Where the symbols take the points:
z494 σ z981
z494 ε z64
z494 χ z683
z494 π z335
z494 η z678
z494 δ z374
z494 ξ z222
z112 σ z45
z112 ε z740
z112 χ z130
z112 π z52
z112 η z180
z112 δ z891
z112 ξ z634
z38 σ z532
z38 ε z681
z38 χ z262
z38 π z152
z38 η z393
z38 δ z727
z38 ξ z734
z149 σ z897
z149 ε z22
z149 χ z554
z149 π z238
z149 η z646
z149 δ z871
z149 ξ z690
z864 σ z727
z864 ε z335
z864 χ z337
z864 π z64
z864 η z660
z864 δ z532
z864 ξ z579
z64 σ z461
z64 ε z494
z64 χ z682
z64 π z864
z64 η z728
z64 δ z558
z64 ξ z249
z554 σ z593
z554 ε z454
z554 χ z149
z554 π z891
z554 η z501
z554 δ z52
z554 ξ z65
z45 σ z112
z45 ε z10
z45 χ z813
z45 π z489
z45 η z751
z45 δ z633
z45 ξ z154
z740 σ z10
z740 ε z112
z740 χ z665
z740 π z602
z740 η z198
z740 δ z432
z740 ξ z19
z654 σ z628
z654 ε z436
z654 χ z808
z654 π z882
z654 η z634
z654 δ z725
z654 ξ z180
z432 σ z621
z432 ε z891
z432 χ z349
z432 π z454
z432 η z437
z432 δ z740
z432 ξ z326
z562 σ z47
z562 ε z26
z562 χ z314
z562 π z306
z562 η z129
z562 δ z41
z562 ξ z979
z198 σ z959
z198 ε z180
z198 χ z152
z198 π z262
z198 η z740
z198 δ z437
z198 ξ z436
z322 σ z734
z322 ε z945
z322 χ z755
z322 π z889
z322 η z13
z322 δ z579
z322 ξ z532
z152 σ z558
z152 ε z568
z152 χ z198
z152 π z38
z152 η z665
z152 δ z461
z152 ξ z564
z824 σ z868
z824 ε z129
z824 χ z834
z824 π z295
z824 η z26
z824 ξ z884
z593 σ z554
z593 ε z979
z593 χ z897
z593 π z633
z593 η z884
z593 δ z489
z593 ξ z26
z808 σ z585
z808 ε z564
z808 χ z654
z808 π z364
z808 η z518
z808 δ z229
z808 ξ z568
z683 σ z332
z683 ε z682
z683 χ z494
z683 π z884
z683 η z633
z683 δ z751
z683 ξ z295
z516 σ z602
z516 ε z489
z516 χ z698
z516 π z10
z516 η z259
z516 δ z979
z516 ξ z41
z568 σ z374
z568 ε z152
z568 χ z180
z568 π z681
z568 η z130
z568 δ z981
z568 ξ z808
z249 σ z333
z249 ε z222
z249 χ z576
z249 π z579
z249 η z803
z249 δ z889
z249 ξ z64
z405 σ z871
z405 ε z698
z405 χ z489
z405 π z813
z405 η z320
z405 δ z897
z405 ξ z812
z333 σ z249
z333 ε z229
z333 χ z511
z333 π z713
z333 η z368
z333 δ z564
z333 ξ z461
z579 σ z713
z579 ε z834
z579 χ z129
z579 π z249
z579 η z314
z579 δ z322
z579 ξ z864
z755 σ z312
z755 χ z322
z755 π z960
z755 η z41
z755 δ z129
z755 ξ z259
z364 σ z945
z364 ε z734
z364 χ z882
z364 π z808
z364 η z821
z364 δ z148
z364 ξ z681
z393 σ z698
z393 ε z871
z393 χ z602
z393 π z665
z393 η z38
z393 δ z22
z393 ξ z977
z454 σ z979
z454 ε z554
z454 χ z22
z454 π z432
z454 η z517
z454 δ z602
z454 ξ z47
z238 σ z678
z238 ε z349
z238 χ z891
z238 π z149
z238 η z981
z238 δ z130
z238 ξ z492
z821 σ z812
z821 ε z977
z821 χ z486
z821 π z518
z821 η z364
z821 δ z690
z821 ξ z871
z518 σ z958
z518 ε z893
z518 χ z634
z518 π z821
z518 η z808
z518 δ z492
z518 ξ z130
z222 σ z229
z222 ε z249
z222 χ z295
z222 π z834
z222 η z927
z222 δ z585
z222 ξ z494
z517 σ z337
z517 ε z501
z517 χ z727
z517 π z437
z517 η z454
z517 δ z262
z517 ξ z179
z179 σ z129
z179 ε z868
z179 χ z713
z179 π z511
z179 η z47
z179 δ z312
z179 ξ z517
z602 σ z516
z602 ε z52
z602 χ z393
z602 π z740
z602 η z262
z602 δ z454
z602 ξ z762
z129 σ z179
z129 ε z824
z129 χ z579
z129 π z576
z129 η z562
z129 δ z755
z129 ξ z337
z576 σ z511
z576 ε z295
z576 χ z249
z576 π z129
z576 η z306
z576 δ z960
z576 ξ z682
z690 σ z705
z690 ε z574
z690 χ z65
z690 π z492
z690 η z148
z690 δ z821
z690 ξ z149
z927 σ z492
z927 ε z803
z927 χ z347
z927 π z705
z927 η z222
z927 δ z958
z927 ξ z678
z882 ε z312
z882 χ z364
z882 π z654
z882 η z486
z882 δ z868
z882 ξ z25
z13 σ z977
z13 ε z812
z13 χ z41
z13 π z414
z13 η z322
z13 δ z314
z13 ξ z698
z501 σ z884
z501 ε z517
z501 χ z646
z501 π z332
z501 η z554
z501 δ z25
z501 ξ z868
z931 σ z19
z931 ε z154
z931 χ z414
z931 π z41
z931 η z960
z931 δ z306
z931 ξ z10
z897 σ z149
z897 ε z660
z897 χ z593
z897 π z678
z897 η z335
z897 δ z405
z897 ξ z705
z958 σ z518
z958 ε z414
z958 χ z154
z958 π z812
z958 η z585
z958 δ z927
z958 ξ z813
z678 σ z238
z678 ε z728
z678 χ z633
z678 π z897
z678 η z494
z678 δ z813
z678 ξ z927
z337 σ z517
z337 ε z884
z337 χ z864
z337 π z682
z337 η z979
z337 δ z259
z337 ξ z129
z558 σ z152
z558 ε z374
z558 χ z959
z558 π z532
z558 η z37
z558 δ z64
z558 ξ z889
z37 σ z665
z37 ε z813
z37 χ z10
z37 π z698
z37 η z558
z37 δ z728
z37 ξ z414
z574 σ z314
z574 ε z690
z574 χ z47
z574 π z368
z574 η z713
z574 δ z977
z574 ξ z22
z262 σ z259
z262 ε z25
z262 χ z38
z262 π z198
z262 η z602
z262 δ z517
z262 ξ z312
z492 σ z927
z492 ε z368
z492 χ z430
z492 π z690
z492 η z229
z492 δ z518
z492 ξ z238
z414 σ z893
z414 ε z958
z414 χ z931
z414 π z13
z414 η z889
z414 δ z803
z414 ξ z37
z705 σ z690
z705 ε z314
z705 χ z26
z705 π z927
z705 η z834
z705 δ z812
z705 ξ z897
z981 σ z494
z981 ε z461
z981 χ z332
z981 π z646
z981 η z238
z981 δ z568
z981 ξ z229
z889 σ z564
z889 ε z585
z889 χ z960
z889 π z322
z889 η z414
z889 δ z249
z889 ξ z558
z960 σ z436
z960 ε z628
z960 χ z889
z960 π z755
z960 η z931
z960 δ z576
z960 ξ z959
z727 σ z864
z727 ε z646
z727 χ z517
z727 π z461
z727 η z22
z727 δ z38
z727 ξ z713
z621 σ z432
z621 ε z633
z621 χ z728
z621 π z979
z621 η z682
z621 δ z10
z621 ξ z306
z19 σ z931
z19 ε z634
z19 χ z893
z19 π z762
z19 η z436
z19 δ z326
z19 ξ z740
z893 σ z414
z893 ε z518
z893 χ z19
z893 π z977
z893 η z564
z893 δ z368
z893 ξ z665
z347 σ z430
z347 ε z306
z347 χ z927
z347 π z26
z347 η z295
z347 δ z154
z347 ξ z633
z751 σ z180
z751 ε z959
z751 χ z374
z751 π z415
z751 η z45
z751 δ z683
z751 ξ z628
z734 σ z322
z734 ε z364
z734 χ z312
z734 π z564
z734 η z977
z734 δ z713
z734 ξ z38
z349 σ z728
z349 ε z238
z349 χ z432
z349 π z22
z349 η z461
z349 δ z665
z349 ξ z368
z725 σ z295
z725 ε z511
z725 χ z229
z725 π z868
z725 η z430
z725 δ z654
z725 ξ z332
z47 σ z562
z47 ε z65
z47 χ z574
z47 π z326
z47 η z179
z47 δ z762
z47 ξ z454
z646 σ z335
z646 ε z727
z646 χ z501
z646 π z981
z646 η z149
z646 δ z681
z646 ξ z148
z415 σ z25
z415 ε z259
z415 χ z320
z415 π z751
z415 η z489
z415 δ z884
z148 σ z834
z148 ε z713
z148 χ z868
z148 π z229
z148 η z690
z148 δ z364
z148 ξ z646
z437 σ z682
z437 ε z332
z437 χ z461
z437 π z517
z437 η z432
z437 δ z198
z437 ξ z511
z430 σ z347
z430 ε z326
z430 χ z492
z430 π z65
z430 η z725
z430 δ z634
z430 ξ z891
z41 σ z762
z41 ε z674
z41 χ z13
z41 π z931
z41 η z755
z41 δ z562
z41 ξ z516
z868 σ z824
z868 ε z179
z868 χ z148
z868 π z725
z868 η z65
z868 δ z882
z868 ξ z501
z52 σ z489
z52 ε z602
z52 χ z871
z52 π z112
z52 η z25
z52 δ z554
z52 ξ z486
z130 σ z813
z130 ε z665
z130 χ z112
z130 π z871
z130 η z568
z130 δ z238
z130 ξ z518
z665 σ z37
z665 ε z130
z665 χ z740
z665 π z393
z665 η z152
z665 δ z349
z665 ξ z893
z25 σ z415
z25 ε z262
z25 χ z681
z25 π z180
z25 η z52
z25 δ z501
z25 ξ z882
z532 σ z38
z532 ε z320
z532 χ z259
z532 π z558
z532 η z698
z532 δ z864
z532 ξ z322
z180 σ z751
z180 ε z198
z180 χ z568
z180 π z25
z180 η z112
z180 δ z332
z180 ξ z654
z335 σ z646
z335 ε z864
z335 χ z884
z335 π z494
z335 η z897
z335 δ z320
z335 ξ z834
z489 σ z52
z489 ε z516
z489 χ z405
z489 π z45
z489 η z415
z489 δ z593
z489 ξ z674
z22 σ z660
z22 ε z149
z22 χ z454
z22 π z349
z22 η z727
z22 δ z393
z22 ξ z574
z834 σ z148
z834 ε z579
z834 χ z824
z834 π z222
z834 η z705
z834 δ z945
z834 ξ z335
z326 σ z306
z326 ε z430
z326 χ z368
z326 π z47
z326 η z511
z326 δ z19
z326 ξ z432
z259 σ z262
z259 ε z415
z259 χ z532
z259 π z959
z259 η z516
z259 δ z337
z259 ξ z755
z674 σ z486
z674 ε z41
z674 χ z812
z674 π z154
z674 δ z26
z674 ξ z489
z461 σ z64
z461 ε z981
z461 χ z437
z461 π z727
z461 η z349
z461 δ z152
z461 ξ z333
z977 σ z13
z977 ε z821
z977 χ z762
z977 π z893
z977 η z734
z977 δ z574
z977 ξ z393
z682 σ z437
z682 ε z683
z682 χ z64
z682 π z337
z682 η z621
z682 δ z959
z682 ξ z576
z812 σ z821
z812 ε z13
z812 χ z674
z812 π z958
z812 η z945
z812 δ z705
z812 ξ z405
z660 σ z22
z660 ε z897
z660 χ z979
z660 π z728
z660 η z864
z660 δ z698
z660 ξ z314
z728 σ z349
z728 ε z678
z728 χ z621
z728 π z660
z728 η z64
z728 δ z37
z728 ξ z803
z959 σ z198
z959 ε z751
z959 χ z558
z959 π z259
z959 η z10
z959 δ z682
z959 ξ z960
z306 σ z326
z306 ε z347
z306 χ z803
z306 π z562
z306 η z576
z306 δ z931
z306 ξ z621
z713 σ z579
z713 ε z148
z713 χ z179
z713 π z333
z713 η z574
z713 δ z734
z713 ξ z727
z945 σ z364
z945 ε z322
z945 π z585
z945 η z812
z945 δ z834
z945 ξ z320
z884 σ z501
z884 ε z337
z884 χ z335
z884 π z683
z884 η z593
z884 δ z415
z884 ξ z824
z374 σ z568
z374 ε z558
z374 χ z751
z374 π z320
z374 η z813
z374 δ z494
z374 ξ z585
z295 σ z725
z295 ε z576
z295 χ z222
z295 π z824
z295 η z347
z295 δ z628
z295 ξ z683
z979 σ z454
z979 ε z593
z979 χ z660
z979 π z621
z979 η z337
z979 δ z516
z979 ξ z562
z564 σ z889
z564 ε z808
z564 χ z436
z564 π z734
z564 η z893
z564 δ z333
z564 ξ z152
z628 σ z654
z628 ε z960
z628 χ z585
z628 η z154
z628 δ z295
z628 ξ z751
z368 σ z803
z368 ε z492
z368 χ z326
z368 π z574
z368 η z333
z368 δ z893
z368 ξ z349
z332 σ z683
z332 ε z437
z332 χ z981
z332 π z501
z332 η z891
z332 δ z180
z332 ξ z725
z65 σ z26
z65 ε z47
z65 χ z690
z65 π z430
z65 η z868
z65 δ z486
z65 ξ z554
z436 σ z960
z436 ε z654
z436 χ z564
z436 π z312
z436 η z19
z436 δ z511
z436 ξ z198
z511 σ z576
z511 ε z725
z511 χ z333
z511 π z179
z511 η z326
z511 δ z436
z511 ξ z437
z229 σ z222
z229 ε z333
z229 χ z725
z229 π z148
z229 η z492
z229 δ z808
z229 ξ z981
z803 σ z368
z803 ε z927
z803 χ z306
z803 π z314
z803 η z249
z803 δ z414
z803 ξ z728
z26 σ z65
z26 ε z562
z26 χ z705
z26 π z347
z26 η z824
z26 δ z674
z26 ξ z593
z681 σ z320
z681 ε z38
z681 χ z25
z681 π z568
z681 η z871
z681 δ z646
z681 ξ z364
z762 σ z41
z762 ε z486
z762 χ z977
z762 π z19
z762 η z312
z762 δ z47
z762 ξ z602
z634 σ z154
z634 ε z19
z634 χ z518
z634 π z486
z634 η z654
z634 δ z430
z634 ξ z112
z871 σ z405
z871 ε z393
z871 χ z52
z871 π z130
z871 η z681
z871 δ z149
z871 ξ z821
z10 σ z740
z10 ε z45
z10 χ z37
z10 π z516
z10 η z959
z10 δ z621
z10 ξ z931
z314 σ z574
z314 ε z705
z314 χ z562
z314 π z803
z314 η z579
z314 δ z13
z314 ξ z660
z891 σ z633
z891 ε z432
z891 χ z238
z891 π z554
z891 η z332
z891 δ z112
z891 ξ z430
z154 σ z634
z154 ε z931
z154 χ z958
z154 π z674
z154 η z628
z154 δ z347
z154 ξ z45
z486 σ z674
z486 ε z762
z486 χ z821
z486 π z634
z486 η z882
z486 δ z65
z486 ξ z52
z312 σ z755
z312 ε z882
z312 χ z734
z312 π z436
z312 η z762
z312 δ z179
z312 ξ z262
z320 σ z681
z320 ε z532
z320 χ z415
z320 π z374
z320 η z405
z320 δ z335
z320 ξ z945
z698 σ z393
z698 ε z405
z698 χ z516
z698 π z37
z698 η z532
z698 δ z660
z698 ξ z13
z585 σ z808
z585 ε z889
z585 χ z628
z585 π z945
z585 η z958
z585 δ z222
z585 ξ z374
z813 σ z130
z813 ε z37
z813 χ z45
z813 π z405
z813 η z374
z813 δ z678
z813 ξ z958
z633 σ z891
z633 ε z621
z633 χ z678
z633 π z593
z633 η z683
z633 δ z45
z633 ξ z347

In the rows, 42 means zero.

The rows follow the links: the fewer symbols apart two points are, the more alike their rows tend to be.

Each row is also shifted at random along 7 hidden directions that mean nothing.

Some points, each with a row of numbers:
z683: 40 44 31 37 47 40 51 47 37 38 42 38 38 53 43 43 44 35 42 45 52 50 44 43 35 46 45 51 35 47 45 35 41 39 43 55 49 52 33 50 42 42
z112: 24 40 39 55 43 44 35 43 47 34 39 43 51 53 38 35 41 37 39 50 36 51 48 51 42 51 46 53 35 53 61 41 54 32 46 57 42 39 25 40 40 49
z437: 56 49 36 52 33 46 54 44 36 47 34 43 36 52 55 47 46 42 46 49 46 43 42 25 43 43 46 63 17 41 36 42 45 39 23 53 36 52 43 54 43 54
z492: 39 41 40 29 46 37 42 41 47 42 45 40 39 37 45 40 37 43 43 39 45 33 49 50 40 42 41 39 52 52 46 48 34 39 46 44 46 48 49 47 34 43
z52: 53 42 43 47 48 33 44 52 52 29 42 43 57 51 48 45 31 51 46 56 51 41 43 27 49 33 45 43 28 50 46 42 47 43 33 42 40 38 39 36 44 44
z516: 38 42 42 44 43 43 36 46 28 38 47 44 37 38 33 39 44 39 32 38 31 40 36 35 37 43 42 44 46 29 41 33 38 47 40 41 38 35 27 37 42 29
z959: 42 48 38 57 36 42 45 45 35 49 38 38 37 42 36 48 53 35 37 42 41 51 37 33 32 43 40 51 39 41 37 29 42 37 47 47 27 44 46 43 39 39
z148: 25 38 30 39 40 40 37 33 47 40 41 39 45 33 46 30 38 45 52 37 41 45 45 62 42 48 38 38 50 51 43 45 42 34 57 50 45 46 33 42 53 55
z25: 56 50 32 38 44 42 50 44 25 33 53 35 35 40 42 48 36 25 28 47 40 46 27 41 37 41 41 67 57 41 36 30 30 47 43 27 46 46 36 36 42 31
z64: 37 47 39 40 41 40 50 47 36 47 37 45 36 37 34 42 45 40 45 33 36 44 40 44 35 37 39 40 51 36 33 36 36 44 53 42 38 42 49 49 36 34
z698: 40 43 47 38 45 42 43 44 30 26 50 50 39 43 42 38 32 49 42 44 36 45 39 51 50 30 47 57 51 39 48 42 38 42 43 33 52 36 37 33 39 44
z864: 41 48 27 39 42 33 45 45 45 49 44 46 29 37 48 45 47 39 47 39 46 47 42 43 34 36 44 41 48 46 34 48 47 37 70 45 44 59 40 39 49 46
z405: 38 38 41 40 54 37 35 44 29 39 48 52 26 35 49 23 35 53 48 31 44 44 49 46 46 48 35 57 34 39 33 47 42 41 36 54 44 45 35 38 45 36
z868: 31 34 32 33 43 41 29 34 51 42 34 36 37 31 44 21 39 48 50 34 42 41 43 60 40 51 35 27 50 47 40 53 38 39 65 48 49 42 47 42 54 42
z454: 32 36 45 45 39 42 38 46 44 39 32 49 56 38 40 26 39 52 45 37 35 37 46 36 48 44 34 16 40 46 42 42 47 46 41 43 38 28 39 44 51 47
z518: 57 40 46 30 41 43 39 41 51 51 40 44 41 40 49 46 36 45 41 44 54 38 48 34 43 43 46 45 28 43 39 56 45 42 30 46 44 48 50 38 29 38
z834: 47 42 45 29 44 38 47 33 56 39 51 35 57 50 39 57 35 43 40 45 52 41 32 49 38 27 51 22 61 45 43 40 40 51 69 21 49 41 47 39 41 38
z320: 50 44 40 45 42 40 41 45 41 37 44 41 54 50 46 46 40 41 36 45 42 53 37 44 39 42 49 40 41 41 41 35 48 47 40 42 36 47 29 39 43 40
z22: 44 38 53 31 43 47 40 43 37 24 44 53 50 48 38 35 31 49 39 38 35 37 41 47 52 38 42 30 48 33 43 45 45 50 30 34 58 25 32 40 41 38
z45: 42 38 56 41 46 47 43 42 35 33 38 41 49 47 40 35 32 51 46 43 47 41 44 39 51 38 41 44 36 35 51 36 44 46 21 45 45 27 45 43 32 33
z47: 44 36 37 30 44 42 35 42 42 46 44 46 31 31 46 35 50 33 36 40 39 34 43 36 37 57 37 28 45 36 35 53 41 41 48 42 47 45 41 41 49 38
z634: 54 43 52 41 40 44 41 42 42 52 39 41 48 37 35 49 47 30 32 41 41 31 42 29 33 52 37 28 43 35 40 36 38 49 27 39 30 33 45 42 39 27
z579: 37 44 45 51 36 44 39 37 45 54 44 37 50 38 41 47 50 42 41 34 39 38 34 39 39 39 38 29 46 39 32 36 41 43 45 36 26 42 47 41 48 44
z393: 47 44 50 37 44 38 37 47 36 40 34 53 32 29 42 28 34 59 56 37 44 32 44 35 50 40 34 35 40 35 27 50 44 48 34 44 40 38 49 37 41 40
z871: 50 41 36 33 45 35 38 46 45 42 49 43 43 40 46 43 34 37 34 46 38 44 46 37 34 54 45 42 40 44 39 47 48 44 40 46 42 50 24 37 44 36
z628: 36 39 48 42 43 39 39 31 49 52 41 31 48 38 24 42 47 38 41 42 44 38 38 49 36 34 35 24 60 42 42 31 30 42 62 34 35 28 54 40 38 29
z180: 35 43 38 47 43 36 41 44 57 37 31 37 48 42 40 38 36 55 53 50 52 48 44 48 47 33 43 47 41 58 48 41 46 39 61 50 44 43 50 46 39 52
z335: 36 41 35 36 52 33 45 41 43 34 44 44 39 40 50 29 33 56 56 40 54 48 41 54 45 33 49 38 42 49 41 46 44 41 53 48 48 52 40 45 50 48
z897: 53 36 44 32 49 41 40 48 48 46 52 49 42 44 45 41 34 41 37 35 44 38 45 35 34 45 48 25 38 36 36 48 48 50 40 45 44 50 33 41 47 29
z489: 47 44 37 32 49 35 39 43 48 29 52 42 42 45 43 50 37 36 32 52 47 49 43 39 34 40 49 39 44 51 49 41 42 40 62 38 46 49 23 37 41 30
z41: 36 35 43 51 41 41 28 35 52 46 40 43 48 32 37 37 52 47 41 37 36 39 45 40 42 41 33 25 40 46 44 46 46 41 55 40 32 34 44 33 50 45
z882: 41 41 34 36 43 44 36 39 30 35 45 33 40 33 35 46 37 26 31 42 35 43 34 49 35 53 42 46 60 37 40 27 28 34 52 41 43 38 24 37 46 33
z576: 55 48 38 31 43 47 60 41 33 36 47 34 35 54 51 63 44 32 35 52 46 44 35 31 45 38 53 54 34 36 44 32 33 42 27 31 48 45 38 44 31 45
z349: 44 50 50 61 25 34 56 53 40 49 38 48 52 43 32 51 50 39 43 47 33 29 42 28 36 31 43 38 62 47 38 32 36 51 51 30 27 36 71 46 36 43
z927: 41 42 46 38 44 43 45 40 36 49 49 40 31 44 42 50 43 34 35 37 42 37 47 39 39 46 45 45 46 44 42 44 38 43 38 33 44 50 48 43 40 33
z368: 35 40 35 42 35 38 43 47 55 48 39 43 43 38 42 53 49 29 33 43 39 43 55 41 29 44 46 34 52 53 46 53 46 32 65 45 39 54 43 46 36 49

From each start, follow one symbol. Which point do you reach?
Answer with the point's name.
new walk
46 42 49 40 44 35 35 40 38 51 42 44 43 25 34 38 38 42 42 33 39 25 45 40 38 48 27 29 58 36 31 40 35 49 47 36 30 35 61 37 45 31
π: z518
new walk
49 45 36 37 41 40 40 34 33 43 45 37 32 34 45 43 35 33 41 40 43 41 35 51 39 49 40 50 55 41 35 42 37 43 43 39 42 43 38 36 45 43
χ: z882
new walk
32 45 36 46 35 45 45 37 48 43 48 38 44 50 45 55 51 35 33 44 38 50 40 49 39 39 49 46 43 43 49 38 44 33 41 37 43 45 30 49 38 50
δ: z889
new walk
40 46 32 57 34 45 44 39 55 50 47 35 59 50 43 62 60 29 29 49 39 49 33 34 30 39 45 29 36 46 44 34 49 38 54 37 26 44 32 40 53 48
σ: z179
new walk
42 46 45 44 37 45 44 45 39 35 38 44 41 47 36 37 35 49 45 40 45 52 37 50 45 29 40 45 42 34 42 39 43 47 36 39 46 31 42 41 33 39
ξ: z889
new walk
40 46 38 50 44 34 48 46 39 37 45 50 49 40 43 36 40 43 47 46 41 36 46 42 46 40 43 52 45 52 38 40 43 44 42 44 38 46 47 41 51 51
σ: z897
new walk
60 51 41 48 37 38 43 40 48 53 36 42 41 30 52 48 45 46 53 45 52 32 38 24 45 36 37 46 30 41 27 52 44 44 34 41 29 51 61 36 44 53
π: z564
new walk
35 43 27 36 46 40 49 49 35 42 40 49 26 44 47 42 52 35 45 40 42 43 49 36 36 43 43 53 48 46 42 44 38 37 58 51 42 56 44 48 38 39
η: z682
new walk
41 45 45 61 34 44 40 35 34 44 50 41 47 44 41 51 50 39 43 43 35 46 29 47 46 35 40 58 45 40 39 32 40 38 34 29 32 41 48 33 42 51
η: z13
new walk
56 43 47 37 42 49 40 40 45 49 43 43 33 43 43 49 48 43 40 42 47 36 47 20 43 44 42 40 26 33 36 48 39 43 26 39 39 41 44 42 31 37
π: z41
new walk
32 36 46 52 42 46 30 37 51 59 39 51 42 38 48 35 52 45 46 30 37 38 53 39 42 52 33 21 30 40 37 54 58 38 38 54 26 42 38 41 58 51
ε: z705
new walk
52 47 34 40 45 38 43 46 35 35 38 41 29 32 43 39 41 44 52 48 45 43 38 37 42 39 37 55 46 46 30 41 33 36 56 38 43 46 49 36 43 45
π: z198
new walk
35 46 45 40 48 32 48 52 45 46 43 49 32 38 42 38 40 45 53 40 50 35 54 39 41 35 43 41 44 50 39 45 41 46 56 48 41 53 61 45 41 39
ξ: z927
new walk
47 48 46 31 39 42 49 40 43 40 36 40 42 38 42 47 39 43 45 39 43 37 37 42 42 34 43 40 50 32 35 45 32 48 37 29 50 40 56 46 33 42
ξ: z461
new walk
52 41 36 27 44 49 45 38 40 55 34 35 20 34 50 26 40 48 53 33 53 35 44 41 41 50 33 42 26 41 28 48 37 41 34 54 50 50 54 52 38 42
ξ: z332
